Here is a tiny trained network, its code and every weight. The questions are about switching its units off for an input and a target symbol, where a switched-off unit gives its printed mean instead of its output.

import numpy as np


def w(rows, s, z=0):
    codes = np.array(rows[::2]) - 128.0
    scale = np.full(codes.shape[1], s)
    scale[-1] = z or s
    return codes * scale


def softmax(a):
    e = np.exp(a - a.max(-1, keepdims=True))
    return e / e.sum(-1, keepdims=True)


def log_softmax(a):
    a = a - a.max(-1, keepdims=True)
    return a - np.log(np.exp(a).sum(-1, keepdims=True))


def net(x, mask):
    ids = ['ΘΠΦΨβεζημξ'.index(c) for c in x.split()]
    T = len(ids)
    res = E[ids] + P[:T]
    u = 0
    for l in range(3):
        r = res
        for j in range(3):
            rows = slice(4 * j, 4 * j + 4)
            q, k, v = (r @ M[l][rows].T for M in (Q, K, V))
            z = softmax(np.where(np.tri(T) > 0, q @ k.T / 4**0.5, -1e9)) @ v
            o = O[l][rows]
            res = res + np.where(mask[u + j], z, o[:, -1]) @ o[:, :-1]
        u += 3
    return log_softmax(res[-1] @ U[:, :-1].T + U[:, -1])


Q, K, V, O = {}, {}, {}, {}
E = w([
[106,112,102,152,179,78],'Θ',
[133,175,81,61,189,105],'Π',
[120,112,96,154,250,150],'Φ',
[87,27,129,159,170,134],'Ψ',
[149,50,130,111,122,169],'β',
[107,71,123,87,122,110],'ε',
[78,51,81,133,172,118],'ζ',
[149,133,144,102,196,139],'η',
[80,139,88,113,232,82],'μ',
[131,101,108,55,195,177],'ξ',
],0.012)
P = w([
[108,207,169,173,64,148],'0',
[170,101,95,157,114,85],'1',
[76,145,86,115,54,206],'2',
[95,175,238,92,171,83],'3',
[197,56,84,138,130,96],'4',
[82,176,53,98,99,232],'5',
[126,138,242,82,208,84],'6',
[214,30,74,120,139,95],'7',
[80,176,52,133,94,221],'8',
[167,124,252,75,243,90],'9',
[217,34,60,88,123,67],'10',
[70,163,52,151,76,209],'11',
],0.014)
Q[0] = w([
[176,49,87,52,198,166],'L0H1',
[158,143,65,128,181,107],'L0H1',
[160,34,105,83,211,54],'L0H1',
[103,210,106,144,153,172],'L0H1',
[79,154,174,138,152,169],'L0H2',
[132,82,92,63,182,24],'L0H2',
[60,168,148,173,77,170],'L0H2',
[70,254,129,130,13,175],'L0H2',
[80,111,127,157,154,57],'L0H3',
[146,184,50,172,139,192],'L0H3',
[125,138,45,138,98,199],'L0H3',
[74,71,108,171,174,82],'L0H3',
],0.011)
K[0] = w([
[183,46,112,56,202,115],'L0H1',
[178,119,68,102,185,127],'L0H1',
[164,45,123,113,208,38],'L0H1',
[59,174,67,167,195,206],'L0H1',
[90,175,148,159,136,126],'L0H2',
[186,50,90,106,139,12],'L0H2',
[12,191,167,199,99,177],'L0H2',
[51,196,84,144,61,215],'L0H2',
[206,159,152,73,158,93],'L0H3',
[38,159,103,135,72,139],'L0H3',
[111,158,189,129,62,100],'L0H3',
[213,65,132,99,118,75],'L0H3',
],0.011)
V[0] = w([
[128,171,188,135,52,68],'L0H1',
[77,65,137,149,197,145],'L0H1',
[93,49,229,118,166,118],'L0H1',
[125,52,255,236,71,98],'L0H1',
[151,95,68,74,128,106],'L0H2',
[74,53,103,150,77,102],'L0H2',
[29,117,102,100,122,185],'L0H2',
[66,115,32,99,46,127],'L0H2',
[115,196,130,160,29,112],'L0H3',
[100,173,87,133,59,64],'L0H3',
[54,142,149,98,116,131],'L0H3',
[100,156,128,140,131,168],'L0H3',
],0.0085)
O[0] = w([
[99,140,85,70,241,196,2],'L0H1',
[116,157,173,103,63,58,197],'L0H1',
[132,112,128,77,127,98,136],'L0H1',
[174,232,134,120,207,144,18],'L0H1',
[170,27,172,120,96,141,221],'L0H2',
[185,138,192,177,173,119,175],'L0H2',
[75,152,172,159,76,155,149],'L0H2',
[122,76,221,253,116,151,183],'L0H2',
[118,113,117,169,215,164,56],'L0H3',
[115,22,99,184,212,195,99],'L0H3',
[106,41,151,163,117,95,113],'L0H3',
[80,164,139,187,118,71,109],'L0H3',
],0.0078,0.0064)
Q[1] = w([
[142,110,98,159,171,90],'L1H1',
[150,140,146,60,152,130],'L1H1',
[147,110,61,172,124,158],'L1H1',
[151,153,123,121,94,170],'L1H1',
[145,103,171,128,139,200],'L1H2',
[103,89,178,171,129,108],'L1H2',
[53,110,93,159,87,94],'L1H2',
[164,169,127,171,150,101],'L1H2',
[68,160,90,167,39,199],'L1H3',
[114,174,47,168,72,189],'L1H3',
[139,88,3,179,146,123],'L1H3',
[78,137,112,171,71,162],'L1H3',
],0.015)
K[1] = w([
[158,153,188,133,91,105],'L1H1',
[122,104,136,137,101,103],'L1H1',
[37,156,150,158,140,165],'L1H1',
[65,131,168,119,164,119],'L1H1',
[124,105,177,122,130,219],'L1H2',
[146,94,183,166,147,106],'L1H2',
[55,118,89,169,89,107],'L1H2',
[108,186,127,184,158,95],'L1H2',
[54,166,160,166,184,194],'L1H3',
[16,180,171,98,217,205],'L1H3',
[81,135,200,88,2,187],'L1H3',
[85,195,146,184,167,209],'L1H3',
],0.014)
V[1] = w([
[40,196,206,148,222,122],'L1H1',
[146,103,226,2,113,177],'L1H1',
[122,146,44,100,170,96],'L1H1',
[221,138,114,191,138,168],'L1H1',
[220,120,203,87,77,82],'L1H2',
[172,111,208,123,193,117],'L1H2',
[174,59,128,75,128,142],'L1H2',
[125,102,123,177,72,98],'L1H2',
[176,43,136,88,81,154],'L1H3',
[82,83,135,116,176,65],'L1H3',
[172,149,81,211,67,201],'L1H3',
[144,46,158,50,199,200],'L1H3',
],0.0082)
O[1] = w([
[121,164,176,140,182,92,84],'L1H1',
[59,115,144,79,167,161,116],'L1H1',
[212,99,142,90,152,123,108],'L1H1',
[114,162,1,181,159,131,151],'L1H1',
[94,139,113,158,186,71,255],'L1H2',
[86,94,116,167,104,100,135],'L1H2',
[144,193,103,147,155,70,186],'L1H2',
[106,138,112,143,185,130,230],'L1H2',
[89,120,99,81,92,145,216],'L1H3',
[139,56,209,133,118,166,149],'L1H3',
[143,181,14,210,62,118,126],'L1H3',
[87,88,140,101,170,197,134],'L1H3',
],0.0096)
Q[2] = w([
[76,125,153,129,222,45],'L2H1',
[98,146,102,88,156,96],'L2H1',
[81,147,167,163,70,119],'L2H1',
[68,213,148,71,142,131],'L2H1',
[90,102,126,71,103,114],'L2H2',
[141,155,175,62,179,139],'L2H2',
[85,243,164,142,208,217],'L2H2',
[170,76,101,138,76,221],'L2H2',
[132,196,255,104,34,202],'L2H3',
[78,145,214,199,55,161],'L2H3',
[87,141,80,40,109,171],'L2H3',
[69,133,90,228,128,212],'L2H3',
],0.01)
K[2] = w([
[112,101,147,112,174,53],'L2H1',
[99,85,105,115,136,131],'L2H1',
[158,173,136,102,109,95],'L2H1',
[121,104,119,111,41,37],'L2H1',
[173,114,110,106,115,142],'L2H2',
[114,166,149,83,97,160],'L2H2',
[145,225,168,114,148,157],'L2H2',
[130,122,122,168,24,190],'L2H2',
[135,232,250,128,119,171],'L2H3',
[160,192,146,134,146,207],'L2H3',
[77,135,133,87,115,127],'L2H3',
[125,167,64,157,142,192],'L2H3',
],0.012)
V[2] = w([
[160,104,120,60,165,170],'L2H1',
[97,19,140,153,160,143],'L2H1',
[63,141,170,151,128,142],'L2H1',
[147,152,183,93,231,159],'L2H1',
[120,196,132,92,141,56],'L2H2',
[67,232,218,106,146,87],'L2H2',
[192,80,76,102,111,200],'L2H2',
[118,90,126,123,48,159],'L2H2',
[130,102,103,233,171,169],'L2H3',
[88,167,115,94,1,219],'L2H3',
[114,216,86,74,191,76],'L2H3',
[128,151,177,147,116,58],'L2H3',
],0.0089)
O[2] = w([
[110,74,163,180,159,169,48],'L2H1',
[140,146,173,61,172,83,144],'L2H1',
[77,93,110,96,81,141,145],'L2H1',
[97,80,129,169,139,120,80],'L2H1',
[122,103,143,188,112,150,123],'L2H2',
[88,56,119,140,101,90,2],'L2H2',
[111,164,125,139,209,125,51],'L2H2',
[157,146,125,80,197,145,170],'L2H2',
[98,150,98,47,155,60,85],'L2H3',
[148,136,85,67,126,187,12],'L2H3',
[106,132,101,250,150,116,149],'L2H3',
[158,188,184,150,66,128,199],'L2H3',
],0.011,0.0063)
U = w([
[243,70,80,135,165,40,162],'Θ',
[254,33,52,92,133,97,233],'Π',
[163,174,140,143,119,140,62],'Φ',
[116,102,130,122,101,118,8],'Ψ',
[109,155,76,143,136,128,118],'β',
[38,158,182,110,161,147,166],'ε',
[137,180,136,95,97,110,2],'ζ',
[129,108,147,150,156,154,154],'η',
[149,140,222,110,126,149,71],'μ',
[116,127,135,105,89,187,139],'ξ',
],0.0076,0.006)

Each question gives the input, a string of symbols that net reads in full, and the target symbol t.
The units are the heads (4 rows each of Q, K, V and O). Each row of codes is followed by its name. A weight is (code - 128) times the scale printed after its matrix; where a second scale follows, it is the last column's (O and U).
mask holds one flag per head, layer by layer. A switched-off head (its flag False) gives its mean, the last column of its rows in O, instead of its output. The means were averaged over made-up inputs and are rounded, as every weight is.
A unit's drop is (log p(t) with every unit on - log p(t) with that unit switched off) / (log p(t) with every unit on - log p(t) with every unit switched off).
The circuit of an input: a set's keep is (log p(t) with only the set's units on - log p(t) with every unit switched off) / (log p(t) with every unit on - log p(t) with every unit switched off). Starting from all 9 units, units are removed one at a time, each time the one whose removal leaves the highest keep (on an exact tie, the one counted first), for as long as the keep stays at least 0.8.
units of the circuit, in order: the units of the circuit, biggest drop first
unit that matters most: the unit with the biggest drop
which heads matter: for each layer, one digit per head in row order, 1 if its drop is at least 0.15 and else 0, layers parted by /
input ξ Φ ξ μ ε β η ζ ε ξ ξ Π, target ξ: units of the circuit, in order : (L1H2; L2H3; L0H2)
input Φ ε ε μ Θ Ψ ξ Ψ ζ ε, target Ψ: which heads matter : 101 / 010 / 010
input ε ε Ψ ε Φ Φ μ Φ Θ ε ξ η, target ε: which heads matter : 101 / 111 / 101
input ε ζ η ζ, target ζ: units of the circuit, in order : (L1H1; L2H1; L0H2; L2H3)
input ζ η Ψ ζ Ψ ξ ε Ψ ζ ζ, target Ψ: units of the circuit, in order : (L1H2; L0H1; L2H2)
input β β Ψ, target β: units of the circuit, in order : (L0H1; L1H3; L2H3)
input ζ ζ Ψ ε ε Ψ Ψ ε ε, target ζ: units of the circuit, in order : (L1H3; L2H1; L0H2)
input ζ μ ξ ξ ζ β ε Π μ β, target Π: units of the circuit, in order : (L1H1; L0H2)
input ζ η ξ ε Ψ Ψ, target ζ: unit that matters most : L1H2
input β ε ε ζ μ ζ Π, target μ: units of the circuit, in order : (L1H3; L2H3)
input Ψ ξ ξ β ξ ε β ε Φ, target Ψ: units of the circuit, in order : (L0H1; L1H1; L2H2; L0H2)
input Θ μ Θ ζ μ Θ ε ζ Φ, target Θ: units of the circuit, in order : (L0H1; L0H3; L1H3; L2H3)
input ε β η Π, target β: units of the circuit, in order : (L1H1; L2H3; L0H1; L1H3)
input ξ ε ξ η Φ μ ξ β ξ, target ξ: which heads matter : 010 / 110 / 101
input ε ε ξ ξ β Ψ, target ε: which heads matter : 101 / 110 / 101
input ε Φ Θ ζ, target Φ: unit that matters most : L0H2
input μ Φ Θ ε Θ ξ Π ξ μ ζ, target ξ: which heads matter : 101 / 101 / 001
input β ξ ε μ Θ ζ, target β: units of the circuit, in order : (L0H1; L1H3; L2H3; L0H2)
input ε Π Φ ε μ Ψ ζ, target μ: units of the circuit, in order : (L1H3; L2H3; L2H1; L1H1)
input ξ Ψ μ ζ ε β Θ, target ε: unit that matters most : L1H1
input ε ξ Ψ ξ ξ μ Π, target ξ: units of the circuit, in order : (L1H1; L2H3; L1H3)
input ε μ Θ ε β ξ μ, target β: units of the circuit, in order : (L1H1; L2H3; L0H1; L1H3)
input μ μ ξ η ε Ψ Ψ μ ξ ξ η β, target μ: which heads matter : 111 / 111 / 001
input ξ Π ξ ε ξ μ ε η ε, target ξ: which heads matter : 010 / 110 / 101
input ε Π ξ μ η β, target ε: which heads matter : 101 / 110 / 101
input μ μ η Θ ε β Ψ ε Ψ, target μ: which heads matter : 111 / 111 / 001
input β Θ ξ ε Π β, target β: unit that matters most : L0H1
